Below is a small trained network, with its code and all its weights. Each question gives an input and a target symbol and asks what happens when units are switched off, that is, made to give their printed mean instead of their output.

import numpy as np


def w(rows, s, z=0):
    codes = np.array(rows[::2]) - 128.0
    scale = np.full(codes.shape[1], s)
    scale[-1] = z or s
    return codes * scale


def f(y):
    return y / 2 * (1 + np.tanh(0.7978845608 * (y + 0.044715 * y**3)))


def softmax(a):
    e = np.exp(a - a.max(-1, keepdims=True))
    return e / e.sum(-1, keepdims=True)


def log_softmax(a):
    a = a - a.max(-1, keepdims=True)
    return a - np.log(np.exp(a).sum(-1, keepdims=True))


def net(x, mask):
    ids = ['Δαηλμπσφ'.index(c) for c in x.split()]
    T = len(ids)
    res = E[ids] + P[:T]
    r = res
    for j in range(3):
        rows = slice(3 * j, 3 * j + 3)
        q, k, v = (r @ M[0][rows].T for M in (Q, K, V))
        z = softmax(np.where(np.tri(T) > 0, q @ k.T / 3**0.5, -1e9)) @ v
        o = O[0][rows]
        res = res + np.where(mask[j], z, o[:, -1]) @ o[:, :-1]
    y = f(res @ A[0][:, :-1].T + A[0][:, -1])
    res = res + np.where(mask[3:7], y, B[0][:, -1]) @ B[0][:, :-1]
    return log_softmax(res[-1] @ U[:, :-1].T + U[:, -1])


Q, K, V, O, A, B = {}, {}, {}, {}, {}, {}
E = w([
[78,112,174,247,109,62,91,104,84],'Δ',
[190,62,161,127,150,141,203,64,154],'α',
[122,114,170,157,183,89,32,112,40],'η',
[151,207,218,215,162,130,150,38,116],'λ',
[154,174,216,142,155,116,141,247,135],'μ',
[126,72,180,157,172,108,129,138,191],'π',
[141,71,109,165,77,151,100,109,110],'σ',
[51,127,249,154,208,130,7,58,210],'φ',
],0.014)
P = w([
[183,130,120,95,76,27,60,107,110],'0',
[73,127,224,70,44,146,139,100,36],'1',
[143,144,43,116,186,63,147,142,174],'2',
[47,85,190,54,55,182,151,88,84],'3',
[129,162,59,131,172,143,137,167,102],'4',
[171,62,252,225,166,143,73,76,115],'5',
[135,148,46,134,191,156,150,154,103],'6',
],0.012)
Q[0] = w([
[165,212,92,156,139,134,112,165,168],'head 0',
[245,118,107,180,140,120,82,160,146],'head 0',
[172,84,196,181,108,147,99,107,141],'head 0',
[186,119,145,207,194,108,113,118,145],'head 1',
[140,71,224,107,48,160,121,99,125],'head 1',
[142,123,70,131,105,142,120,129,129],'head 1',
[122,169,1,166,233,126,98,135,138],'head 2',
[203,123,39,192,181,115,140,115,175],'head 2',
[203,78,181,188,151,105,76,143,123],'head 2',
],0.011)
K[0] = w([
[54,209,143,140,177,198,178,198,102],'head 0',
[104,124,48,140,222,158,164,159,112],'head 0',
[128,175,24,154,213,64,142,72,188],'head 0',
[118,120,78,156,236,150,151,116,120],'head 1',
[153,37,95,186,37,36,131,156,161],'head 1',
[143,109,128,131,142,101,91,82,137],'head 1',
[59,59,153,227,156,249,146,134,97],'head 2',
[92,111,82,174,207,214,163,148,89],'head 2',
[116,162,1,142,208,112,142,112,191],'head 2',
],0.0093)
V[0] = w([
[183,133,132,107,103,183,196,79,115],'head 0',
[117,126,156,143,56,131,133,84,134],'head 0',
[107,146,166,84,146,147,88,92,198],'head 0',
[147,171,121,128,127,121,195,108,97],'head 1',
[114,101,162,149,158,111,149,101,140],'head 1',
[124,97,111,129,123,193,120,163,125],'head 1',
[107,116,125,219,82,106,126,246,134],'head 2',
[87,131,216,145,130,123,145,176,141],'head 2',
[135,235,149,153,144,123,111,144,74],'head 2',
],0.013)
O[0] = w([
[72,114,74,121,156,113,106,118,112,2],'head 0',
[161,108,102,218,187,145,108,160,120,135],'head 0',
[155,177,128,156,107,99,100,87,63,132],'head 0',
[185,155,130,144,105,152,158,66,136,89],'head 1',
[116,165,125,74,133,155,75,92,149,196],'head 1',
[102,120,128,116,134,97,184,93,98,23],'head 1',
[157,45,134,152,38,104,75,128,150,127],'head 2',
[126,152,109,187,114,117,61,112,197,135],'head 2',
[156,160,146,103,132,2,102,91,109,177],'head 2',
],0.013,0.0075)
A[0] = w([
[189,158,36,135,191,125,121,129,157,40],'neuron 0',
[125,122,164,48,130,181,194,97,50,172],'neuron 1',
[201,128,1,164,120,69,150,197,117,126],'neuron 2',
[253,188,79,46,119,152,169,208,161,3],'neuron 3',
],0.0074,0.0027)
B[0] = w([
[105,111,127,131,95,165,193,123,124,177],'neuron 0',
[64,166,95,165,126,106,164,108,184,255],'neuron 1',
[70,165,132,50,114,144,124,5,105,163],'neuron 2',
[122,117,149,151,130,107,171,141,84,170],'neuron 3',
],0.016,0.0048)
U = w([
[115,115,86,198,100,38,100,99,130,115],'Δ',
[128,49,160,196,197,90,182,123,59,171],'α',
[154,87,113,114,245,16,130,120,64,214],'η',
[195,190,132,143,101,144,141,83,58,95],'λ',
[42,190,201,1,43,72,150,122,101,71],'μ',
[228,102,118,186,186,139,114,176,163,159],'π',
[102,148,168,16,27,232,114,112,34,185],'σ',
[54,203,127,148,154,90,69,155,160,2],'φ',
],0.0065,0.0067)

Each question gives the input, a string of symbols that net reads in full, and the target symbol t.
The units are the heads (3 rows each of Q, K, V and O) and the neurons (one row each of A and B). Each row of codes is followed by its name. A weight is (code - 128) times the scale printed after its matrix; where a second scale follows, it is the last column's (O, A, B and U).
mask holds one flag per unit, heads first, then neurons. A switched-off unit (its flag False) gives its mean, the last column of its rows in O or B, instead of its output. The means were averaged over made-up inputs and are rounded, as every weight is.
A unit's drop is (log p(t) with every unit on - log p(t) with that unit switched off) / (log p(t) with every unit on - log p(t) with every unit switched off).
The circuit of an input: a set's keep is (log p(t) with only the set's units on - log p(t) with every unit switched off) / (log p(t) with every unit on - log p(t) with every unit switched off). Starting from all 7 units, units are removed one at a time, each time the one whose removal leaves the highest keep (on an exact tie, the one counted first), for as long as the keep stays at least 0.8.
circuit, biggest first: the units of the circuit, biggest drop first
top k neurons: the k neurons with the biggest drops, biggest first
heads that matter: for each layer, one digit per head in row order, 1 if its drop is at least 0.15 and else 0, layers parted by /
drop of u: that unit's drop, to one decimal
input η π π η λ π μ, target μ: circuit, biggest first -> (head 0)
input α π λ μ, target φ: circuit, biggest first -> (neuron 1; head 2)
input α λ α π, target φ: circuit, biggest first -> (neuron 1; head 2)
input α α μ π η η, target Δ: heads that matter -> 001
input Δ λ η λ μ σ, target μ: circuit, biggest first -> (head 0; head 2)
input σ η η Δ π π, target μ: heads that matter -> 100
input Δ π μ, target μ: heads that matter -> 000
input φ η π η π α, target σ: heads that matter -> 101
input σ φ λ λ α Δ, target η: heads that matter -> 001
input λ η Δ Δ, target η: heads that matter -> 101
input λ σ π Δ η φ, target σ: circuit, biggest first -> (head 0; head 2)
input Δ π λ η, target π: circuit, biggest first -> (head 0; head 1)
input σ π η λ, target α: circuit, biggest first -> (head 0; head 1)
input λ Δ λ σ, target η: circuit, biggest first -> (head 0; head 2)
input φ μ η σ, target λ: heads that matter -> 100
input μ π μ π π μ, target Δ: heads that matter -> 001
input Δ η σ α, target π: heads that matter -> 100
input α η π φ, target φ: heads that matter -> 001
input μ π α Δ μ Δ, target φ: heads that matter -> 101
input Δ σ μ μ, target π: circuit, biggest first -> (head 0)
input σ η μ Δ η σ, target Δ: circuit, biggest first -> (head 2)
input σ η λ, target λ: top 2 neurons -> (neuron 0; neuron 1)
input π Δ η σ σ α, target μ: heads that matter -> 100
input λ μ σ, target σ: top 2 neurons -> (neuron 2; neuron 1)
input φ π α, target α: top 2 neurons -> (neuron 3; neuron 0)
input Δ π μ σ η Δ, target Δ: drop of head 2 -> 2.0
input α α π η, target φ: drop of neuron 1 -> 0.9
